Below is a small trained network, with its code and all its weights. Each question gives an input and a target symbol and asks what happens when units are switched off, that is, made to give their printed mean instead of their output.

import numpy as np


def w(rows, s, z=0):
    codes = np.array(rows[::2]) - 128.0
    scale = np.full(codes.shape[1], s)
    scale[-1] = z or s
    return codes * scale


def norm(h):
    return h / np.sqrt((h * h).mean(-1, keepdims=True) + 1e-5)


def f(y):
    return y / 2 * (1 + np.tanh(0.7978845608 * (y + 0.044715 * y**3)))


def softmax(a):
    e = np.exp(a - a.max(-1, keepdims=True))
    return e / e.sum(-1, keepdims=True)


def log_softmax(a):
    a = a - a.max(-1, keepdims=True)
    return a - np.log(np.exp(a).sum(-1, keepdims=True))


def net(x, mask):
    ids = ['γδηξπστφ'.index(c) for c in x.split()]
    T = len(ids)
    res = E[ids] + P[:T]
    u = 0
    for l in range(3):
        r = norm(res)
        for j in range(2):
            rows = slice(2 * j, 2 * j + 2)
            q, k, v = (r @ M[l][rows].T for M in (Q, K, V))
            z = softmax(np.where(np.tri(T) > 0, q @ k.T / 2**0.5, -1e9)) @ v
            o = O[l][rows]
            res = res + np.where(mask[u + j], z, o[:, -1]) @ o[:, :-1]
        u += 2
        y = f(norm(res) @ A[l][:, :-1].T + A[l][:, -1])
        res = res + np.where(mask[u : u + 4], y, B[l][:, -1]) @ B[l][:, :-1]
        u += 4
    return log_softmax(norm(res)[-1] @ U[:, :-1].T + U[:, -1])


Q, K, V, O, A, B = {}, {}, {}, {}, {}, {}
E = w([
[94,70,122,121,87,137,216,142,79,82,46],'γ',
[210,158,91,131,203,205,107,146,192,193,138],'δ',
[148,144,78,95,120,112,109,153,179,205,109],'η',
[189,150,112,91,129,107,119,154,162,130,86],'ξ',
[124,169,253,57,187,170,163,163,129,103,144],'π',
[214,169,149,113,118,111,147,150,130,108,140],'σ',
[134,67,130,197,59,109,150,103,107,164,122],'τ',
[137,143,163,72,83,166,77,58,156,141,140],'φ',
],0.022)
P = w([
[142,129,110,181,145,131,112,176,149,148,143],'0',
[254,72,189,193,130,99,48,178,52,173,125],'1',
[119,141,121,157,77,124,184,149,151,139,150],'2',
[188,98,138,107,171,143,53,163,112,157,108],'3',
[107,120,67,130,61,75,107,122,138,56,112],'4',
[125,74,140,104,157,100,92,93,78,143,161],'5',
[131,153,27,91,81,107,153,68,124,56,157],'6',
[155,110,82,82,229,111,95,87,110,163,188],'7',
],0.013)
Q[0] = w([
[137,2,104,129,115,135,123,73,109,160,45],'0.h0',
[220,36,120,176,171,114,111,99,107,127,127],'0.h0',
[99,156,132,169,191,100,64,93,17,142,113],'0.h1',
[68,116,112,169,174,69,77,116,171,158,111],'0.h1',
],0.0072)
K[0] = w([
[96,67,114,108,142,145,98,87,115,149,102],'0.h0',
[171,120,60,152,121,101,160,130,95,185,78],'0.h0',
[128,81,91,254,145,182,142,157,149,124,98],'0.h1',
[121,137,160,143,123,123,126,171,164,188,117],'0.h1',
],0.0094)
V[0] = w([
[125,96,47,124,100,125,119,149,80,152,129],'0.h0',
[129,59,45,130,150,49,135,121,176,106,195],'0.h0',
[74,159,161,115,140,169,148,252,90,125,118],'0.h1',
[129,123,118,163,122,169,102,1,155,73,126],'0.h1',
],0.0072)
O[0] = w([
[122,142,156,132,139,103,69,121,119,151,213,100],'0.h0',
[144,141,141,137,97,131,115,128,145,143,91,4],'0.h0',
[109,197,99,83,78,108,113,172,147,156,105,91],'0.h1',
[105,113,141,135,68,175,15,179,209,148,8,41],'0.h1',
],0.013,0.0025)
A[0] = w([
[120,157,56,222,121,165,91,87,139,95,147,251],'0.n0',
[145,149,111,135,23,185,127,185,115,97,255,208],'0.n1',
[175,113,130,125,150,86,209,200,146,141,165,139],'0.n2',
[74,161,188,70,127,152,123,135,58,123,133,128],'0.n3',
],0.0076,0.0026)
B[0] = w([
[64,102,137,123,108,39,181,84,177,118,126,172],'0.n0',
[132,77,111,146,161,116,179,226,181,134,132,195],'0.n1',
[97,98,168,181,113,186,74,7,183,171,77,254],'0.n2',
[184,137,88,194,47,110,80,100,117,199,138,172],'0.n3',
],0.011,0.0057)
Q[1] = w([
[145,14,151,178,114,159,27,24,190,86,83],'1.h0',
[171,116,200,220,255,115,89,124,45,204,56],'1.h0',
[181,127,68,47,110,148,53,115,138,8,155],'1.h1',
[123,160,94,207,177,179,77,190,128,157,118],'1.h1',
],0.0054)
K[1] = w([
[103,110,145,62,139,146,128,84,127,125,162],'1.h0',
[168,191,101,162,181,116,191,239,115,124,100],'1.h0',
[188,129,148,136,163,93,89,40,67,81,93],'1.h1',
[216,87,123,168,168,155,112,253,224,147,149],'1.h1',
],0.0064)
V[1] = w([
[112,82,200,137,255,128,144,196,93,174,77],'1.h0',
[85,131,135,225,178,128,148,107,99,70,156],'1.h0',
[89,106,138,121,193,129,201,110,173,164,114],'1.h1',
[124,105,161,119,191,131,94,155,148,200,141],'1.h1',
],0.0073)
O[1] = w([
[182,156,93,90,117,23,163,95,187,168,254,129],'1.h0',
[61,85,13,55,88,190,71,196,170,168,92,49],'1.h0',
[124,155,138,144,142,153,71,117,85,30,114,252],'1.h1',
[105,125,129,111,99,72,105,173,108,129,33,207],'1.h1',
],0.0092,0.0036)
A[1] = w([
[2,144,176,186,152,201,108,188,197,73,17,159],'1.n0',
[71,61,139,134,116,168,192,164,64,94,63,92],'1.n1',
[148,124,154,96,144,128,105,132,70,91,67,250],'1.n2',
[173,95,87,156,87,107,154,72,87,113,161,178],'1.n3',
],0.0058,0.0021)
B[1] = w([
[141,88,214,208,2,31,149,147,131,214,124,227],'1.n0',
[208,235,196,91,149,80,66,130,126,217,50,183],'1.n1',
[110,150,119,174,50,58,103,32,237,180,131,216],'1.n2',
[134,176,130,41,251,219,99,148,104,145,156,253],'1.n3',
],0.0084,0.0036)
Q[2] = w([
[95,1,156,66,98,185,19,128,84,93,78],'2.h0',
[113,95,175,181,175,138,134,191,112,149,111],'2.h0',
[115,99,204,194,192,104,57,184,124,125,79],'2.h1',
[115,119,131,159,204,140,241,50,166,60,89],'2.h1',
],0.0058)
K[2] = w([
[89,173,134,122,88,138,92,139,146,255,61],'2.h0',
[115,131,70,173,182,199,70,164,110,181,165],'2.h0',
[162,155,192,124,28,183,65,77,120,192,101],'2.h1',
[45,89,146,92,130,111,140,82,49,76,171],'2.h1',
],0.0077)
V[2] = w([
[128,157,110,96,155,102,93,87,107,128,253],'2.h0',
[240,103,120,238,147,135,143,212,138,90,213],'2.h0',
[154,36,185,205,74,84,158,75,35,87,225],'2.h1',
[124,160,176,28,59,178,42,88,119,64,133],'2.h1',
],0.0058)
O[2] = w([
[237,94,177,92,52,69,133,145,212,156,89,134],'2.h0',
[94,7,157,94,27,197,130,185,99,40,112,230],'2.h0',
[28,153,82,2,62,112,74,90,160,181,133,252],'2.h1',
[201,35,127,203,83,167,157,89,206,138,114,68],'2.h1',
],0.0087,0.0035)
A[2] = w([
[105,128,98,52,58,173,154,100,148,144,205,191],'2.n0',
[231,97,184,114,193,123,64,62,19,252,196,249],'2.n1',
[147,97,140,65,140,143,107,84,167,36,155,124],'2.n2',
[188,133,169,105,143,27,53,173,113,255,142,92],'2.n3',
],0.006,0.0018)
B[2] = w([
[157,141,71,143,118,64,51,155,119,102,51,157],'2.n0',
[157,80,93,70,144,171,94,98,170,133,175,253],'2.n1',
[108,141,76,144,139,253,115,130,83,169,128,158],'2.n2',
[227,69,102,175,72,124,129,113,93,95,165,192],'2.n3',
],0.012)
U = w([
[147,129,156,127,248,105,81,187,144,90,82,172],'γ',
[253,53,120,39,156,98,117,161,142,128,152,37],'δ',
[114,149,76,179,128,152,146,124,63,201,155,27],'η',
[117,70,133,172,76,106,182,77,162,148,60,177],'ξ',
[107,100,118,74,248,171,83,21,144,159,113,71],'π',
[102,121,38,159,102,216,181,87,72,9,90,81],'σ',
[67,167,80,34,136,68,85,183,164,74,121,253],'τ',
[155,254,56,127,121,114,220,114,177,118,175,237],'φ',
],0.0056,0.0016)

Each question gives the input, a string of symbols that net reads in full, and the target symbol t.
The units are the heads (2 rows each of Q, K, V and O) and the neurons (one row each of A and B). Each row of codes is followed by its name. A weight is (code - 128) times the scale printed after its matrix; where a second scale follows, it is the last column's (O, A, B and U).
mask holds one flag per unit, layer by layer, with each layer's heads first. A switched-off unit (its flag False) gives its mean, the last column of its rows in O or B, instead of its output. The means were averaged over made-up inputs and are rounded, as every weight is.
A unit's drop is (log p(t) with every unit on - log p(t) with that unit switched off) / (log p(t) with every unit on - log p(t) with every unit switched off).
The circuit of an input: a set's keep is (log p(t) with only the set's units on - log p(t) with every unit switched off) / (log p(t) with every unit on - log p(t) with every unit switched off). Starting from the 12 units with the biggest drops (on a tie, the unit counted first), units are removed one at a time, each time the one whose removal leaves the highest keep (on an exact tie, the one counted first), for as long as the keep stays at least 0.8.
units of the circuit, in order: the units of the circuit, biggest drop first
most important unit: the unit with the biggest drop
top k neurons: the k neurons with the biggest drops, biggest first
k most important neurons of layer l: the k neurons of layer l with the biggest drops, biggest first
heads that matter: for each layer, one digit per head in row order, 1 if its drop is at least 0.15 and else 0, layers parted by /
input γ δ ξ ξ η, target π: units of the circuit, in order	(0.h1 0.n2 2.n3 1.h0)
input π τ τ τ γ, target τ: most important unit	0.n1
input ξ δ η φ η, target ξ: heads that matter	00 / 10 / 00
input φ π σ, target ξ: 2 most important neurons of layer 0	(0.n2 0.n3)
input ξ σ π φ ξ, target ξ: heads that matter	01 / 10 / 00
input σ γ φ π σ η δ, target σ: units of the circuit, in order	(2.h0 2.n1 0.n1)
input π τ η δ σ ξ σ, target σ: heads that matter	00 / 00 / 10
input η σ π, target σ: heads that matter	11 / 11 / 10
input π π γ τ γ, target τ: heads that matter	11 / 00 / 00
input φ δ γ γ, target π: top 4 neurons	(0.n1 1.n3 1.n0 0.n3)
input σ φ φ σ φ γ, target δ: units of the circuit, in order	(1.n1 0.n2)
input η ξ π, target φ: top 3 neurons	(0.n3 0.n2 2.n1)
input γ δ π γ ξ, target φ: units of the circuit, in order	(2.h0 0.h1)
input φ σ π, target ξ: top 2 neurons	(0.n2 2.n1)
input ξ ξ γ ξ φ σ γ, target ξ: most important unit	1.h0
input φ γ η π π δ ξ, target φ: units of the circuit, in order	(0.h1 2.h0 2.n1)
input γ δ π δ π δ δ, target φ: units of the circuit, in order	(0.h1 2.n1)
input δ ξ ξ, target π: units of the circuit, in order	(0.n2 0.h1 2.n3)
input φ φ γ γ φ φ γ, target ξ: units of the circuit, in order	(0.h1 1.n0)
input σ σ ξ, target σ: top 2 neurons	(0.n1 0.n2)
input φ φ δ, target ξ: heads that matter	00 / 00 / 00
input φ δ η, target ξ: heads that matter	00 / 00 / 00
input δ δ φ ξ φ ξ π, target ξ: most important unit	0.h1
input τ σ η, target τ: heads that matter	11 / 00 / 01
input π σ ξ, target σ: 2 most important neurons of layer 2	(2.n1 2.n2)
